Below is a small trained network, with its code and all its weights. Each question gives an input and a target symbol and asks what happens when units are switched off, that is, made to give their printed mean instead of their output.

import numpy as np


def w(rows, s, z=0):
    codes = np.array(rows[::2]) - 128.0
    scale = np.full(codes.shape[1], s)
    scale[-1] = z or s
    return codes * scale


def norm(h):
    return h / np.sqrt((h * h).mean(-1, keepdims=True) + 1e-5)


def f(y):
    return np.maximum(y, 0)


def softmax(a):
    e = np.exp(a - a.max(-1, keepdims=True))
    return e / e.sum(-1, keepdims=True)


def log_softmax(a):
    a = a - a.max(-1, keepdims=True)
    return a - np.log(np.exp(a).sum(-1, keepdims=True))


def net(x, mask):
    ids = ['ΓΣΨαβδεζηθλμξτ'.index(c) for c in x.split()]
    T = len(ids)
    res = E[ids] + P[:T]
    u = 0
    for l in range(2):
        r = norm(res)
        for j in range(2):
            rows = slice(2 * j, 2 * j + 2)
            q, k, v = (r @ M[l][rows].T for M in (Q, K, V))
            z = softmax(np.where(np.tri(T) > 0, q @ k.T / 2**0.5, -1e9)) @ v
            o = O[l][rows]
            res = res + np.where(mask[u + j], z, o[:, -1]) @ o[:, :-1]
        u += 2
        y = f(norm(res) @ A[l][:, :-1].T + A[l][:, -1])
        res = res + np.where(mask[u : u + 8], y, B[l][:, -1]) @ B[l][:, :-1]
        u += 8
    return log_softmax(norm(res)[-1] @ U[:, :-1].T + U[:, -1])


Q, K, V, O, A, B = {}, {}, {}, {}, {}, {}
E = w([
[110,128,215,116,85,182,114,198],'Γ',
[27,170,175,90,188,121,248,123],'Σ',
[92,150,109,43,119,195,31,89],'Ψ',
[100,68,126,135,137,83,73,206],'α',
[125,102,173,176,147,110,16,107],'β',
[205,234,133,223,207,103,181,125],'δ',
[172,92,60,156,118,95,156,78],'ε',
[144,110,145,151,121,209,107,58],'ζ',
[167,125,183,126,50,9,99,181],'η',
[181,122,158,172,45,22,132,210],'θ',
[142,60,222,43,202,153,119,98],'λ',
[88,184,41,194,47,150,113,104],'μ',
[204,61,126,26,179,92,40,193],'ξ',
[151,125,197,180,106,42,37,118],'τ',
],0.016)
P = w([
[156,253,112,167,174,122,209,134],'0',
[78,135,166,139,189,126,144,82],'1',
[107,183,131,160,198,116,161,98],'2',
[119,200,108,171,195,131,177,111],'3',
[126,124,146,113,117,127,142,119],'4',
[118,139,113,143,146,146,164,130],'5',
[127,146,109,157,164,141,152,125],'6',
[127,124,116,150,143,149,136,138],'7',
[134,145,137,156,125,143,112,116],'8',
[120,124,117,181,149,166,103,104],'9',
[115,101,126,167,135,149,110,118],'10',
[142,147,149,193,116,130,61,90],'11',
],0.006)
Q[0] = w([
[156,127,160,84,9,254,198,134],'0.h0',
[38,194,59,162,15,97,25,137],'0.h0',
[183,136,136,58,132,145,226,232],'0.h1',
[193,41,168,61,122,233,87,69],'0.h1',
],0.0039)
K[0] = w([
[91,85,118,162,148,116,63,48],'0.h0',
[69,229,42,100,94,137,90,125],'0.h0',
[86,103,143,119,141,152,68,64],'0.h1',
[92,2,145,146,87,182,109,104],'0.h1',
],0.0059)
V[0] = w([
[98,203,122,26,90,126,83,73],'0.h0',
[226,98,162,83,159,105,130,64],'0.h0',
[2,129,131,202,88,114,237,124],'0.h1',
[79,53,178,97,188,143,122,107],'0.h1',
],0.0052)
O[0] = w([
[15,212,65,120,18,167,76,150,119],'0.h0',
[201,117,125,37,115,109,135,4,166],'0.h0',
[54,129,164,133,55,144,201,116,7],'0.h1',
[197,99,254,104,172,177,240,103,131],'0.h1',
],0.006,0.0017)
A[0] = w([
[2,150,185,117,231,85,81,83,255],'0.n0',
[147,110,121,147,129,151,80,205,127],'0.n1',
[145,98,119,168,47,31,105,65,118],'0.n2',
[141,171,123,31,116,178,121,171,180],'0.n3',
[112,76,86,146,150,58,136,183,134],'0.n4',
[91,63,86,77,171,226,111,125,201],'0.n5',
[170,89,221,149,109,170,100,94,169],'0.n6',
[72,127,192,93,138,108,115,187,115],'0.n7',
],0.0078,0.0027)
B[0] = w([
[211,132,82,54,18,120,236,196,253],'0.n0',
[120,95,231,155,24,45,36,86,199],'0.n1',
[117,86,90,98,113,182,136,146,240],'0.n2',
[195,100,193,250,146,176,101,251,179],'0.n3',
[150,189,140,102,61,112,130,8,203],'0.n4',
[124,212,154,108,83,130,49,155,201],'0.n5',
[118,139,162,171,103,122,142,97,231],'0.n6',
[193,130,86,253,200,252,191,157,194],'0.n7',
],0.0066,0.0062)
Q[1] = w([
[189,210,158,205,138,133,95,164],'1.h0',
[76,3,200,97,101,183,71,153],'1.h0',
[162,146,145,143,22,125,139,168],'1.h1',
[80,250,113,154,177,177,138,127],'1.h1',
],0.0067)
K[1] = w([
[181,210,129,146,155,195,82,159],'1.h0',
[104,41,174,32,191,254,160,197],'1.h0',
[134,124,156,160,181,123,62,108],'1.h1',
[47,86,103,61,126,116,145,112],'1.h1',
],0.007)
V[1] = w([
[55,128,185,2,156,106,159,191],'1.h0',
[159,124,203,112,121,185,60,166],'1.h0',
[61,202,91,217,246,129,131,96],'1.h1',
[121,85,64,135,207,126,120,212],'1.h1',
],0.006)
O[1] = w([
[180,132,119,90,25,42,211,170,55],'1.h0',
[150,254,241,159,103,154,54,187,204],'1.h0',
[171,197,134,205,114,140,151,96,1],'1.h1',
[219,98,104,162,144,103,117,202,48],'1.h1',
],0.0081,0.0065)
A[1] = w([
[121,105,126,93,135,51,180,102,126],'1.n0',
[218,144,98,138,148,100,78,168,96],'1.n1',
[103,135,197,155,131,75,119,156,68],'1.n2',
[73,149,84,111,86,135,253,160,75],'1.n3',
[108,47,6,117,178,94,162,53,125],'1.n4',
[38,145,7,179,97,188,121,176,7],'1.n5',
[176,118,184,180,238,157,203,148,205],'1.n6',
[156,10,179,178,136,202,74,155,149],'1.n7',
],0.0075,0.0021)
B[1] = w([
[181,146,118,121,105,174,136,98,144],'1.n0',
[94,140,76,144,212,139,121,159,174],'1.n1',
[139,86,164,104,192,200,222,108,192],'1.n2',
[85,63,65,88,125,84,207,171,157],'1.n3',
[184,73,101,181,155,254,72,130,173],'1.n4',
[31,167,169,140,207,101,83,207,172],'1.n5',
[153,143,51,103,83,70,123,97,190],'1.n6',
[94,124,124,163,162,70,142,86,253],'1.n7',
],0.0076,0.0062)
U = w([
[150,142,171,237,167,195,183,173,62],'Γ',
[117,118,94,145,119,130,215,156,252],'Σ',
[165,213,77,118,62,193,98,171,107],'Ψ',
[95,104,163,184,195,90,173,92,111],'α',
[89,118,148,136,172,124,131,100,54],'β',
[190,224,61,187,129,84,138,65,181],'δ',
[156,65,78,167,126,202,110,111,164],'ε',
[92,218,148,137,126,182,138,2,42],'ζ',
[124,140,78,109,93,104,102,96,133],'η',
[133,117,83,145,101,117,114,97,93],'θ',
[205,169,149,82,109,150,167,80,129],'λ',
[29,145,96,188,155,112,128,159,137],'μ',
[181,110,116,146,198,86,96,194,122],'ξ',
[95,121,116,110,133,100,107,75,158],'τ',
],0.0079,0.0035)

Each question gives the input, a string of symbols that net reads in full, and the target symbol t.
The units are the heads (2 rows each of Q, K, V and O) and the neurons (one row each of A and B). Each row of codes is followed by its name. A weight is (code - 128) times the scale printed after its matrix; where a second scale follows, it is the last column's (O, A, B and U).
mask holds one flag per unit, layer by layer, with each layer's heads first. A switched-off unit (its flag False) gives its mean, the last column of its rows in O or B, instead of its output. The means were averaged over made-up inputs and are rounded, as every weight is.
A unit's drop is (log p(t) with every unit on - log p(t) with that unit switched off) / (log p(t) with every unit on - log p(t) with every unit switched off).
unit that matters most: the unit with the biggest drop
k most important neurons: the k neurons with the biggest drops, biggest first
top k neurons in layer l: the k neurons of layer l with the biggest drops, biggest first
drop when u is switched off: that unit's drop, to one decimal
input Ψ α η, target Ψ: unit that matters most : 0.h0
input Σ τ λ θ, target Σ: 4 most important neurons : (1.n3 0.n2 0.n1 0.n5)
input μ τ η, target μ: 4 most important neurons : (0.n7 0.n2 1.n5 0.n5)
input Γ ζ τ, target Γ: 3 most important neurons : (0.n0 0.n7 1.n2)
input τ θ δ α, target δ: top 4 neurons in layer 0 : (0.n4 0.n1 0.n0 0.n2)
input ε ε β, target ε: 2 most important neurons : (1.n4 0.n0)
input λ ζ α, target λ: 2 most important neurons : (0.n0 0.n4)
input δ δ β δ θ, target δ: 3 most important neurons : (0.n4 0.n0 0.n3)
input ξ Γ τ, target ξ: 3 most important neurons : (0.n0 1.n1 0.n4)
input Σ ζ α, target Σ: 3 most important neurons : (0.n0 1.n3 0.n7)
input Γ τ η, target Γ: top 2 neurons in layer 0 : (0.n7 0.n0)
input ε δ δ α, target ε: 3 most important neurons : (1.n4 0.n3 0.n5)
input μ Ψ ε τ, target μ: top 2 neurons in layer 0 : (0.n0 0.n5)
input λ τ θ, target λ: top 3 neurons in layer 0 : (0.n7 0.n3 0.n4)
input δ τ α, target δ: unit that matters most : 1.h1
input τ ξ η ε ε λ, target λ: top 2 neurons in layer 0 : (0.n0 0.n1)
input τ μ θ τ Σ, target Σ: 2 most important neurons : (0.n0 1.n3)
input λ ζ η μ λ δ Γ λ Σ, target Σ: 2 most important neurons : (1.n3 0.n0)
input θ Σ η ζ α λ, target λ: drop when 1.h0 is switched off : 0.2
input α Σ β Σ η, target Σ: top neuron in layer 0 : (0.n2)
input η δ α Ψ, target Ψ: drop when 0.n5 is switched off : 0.2
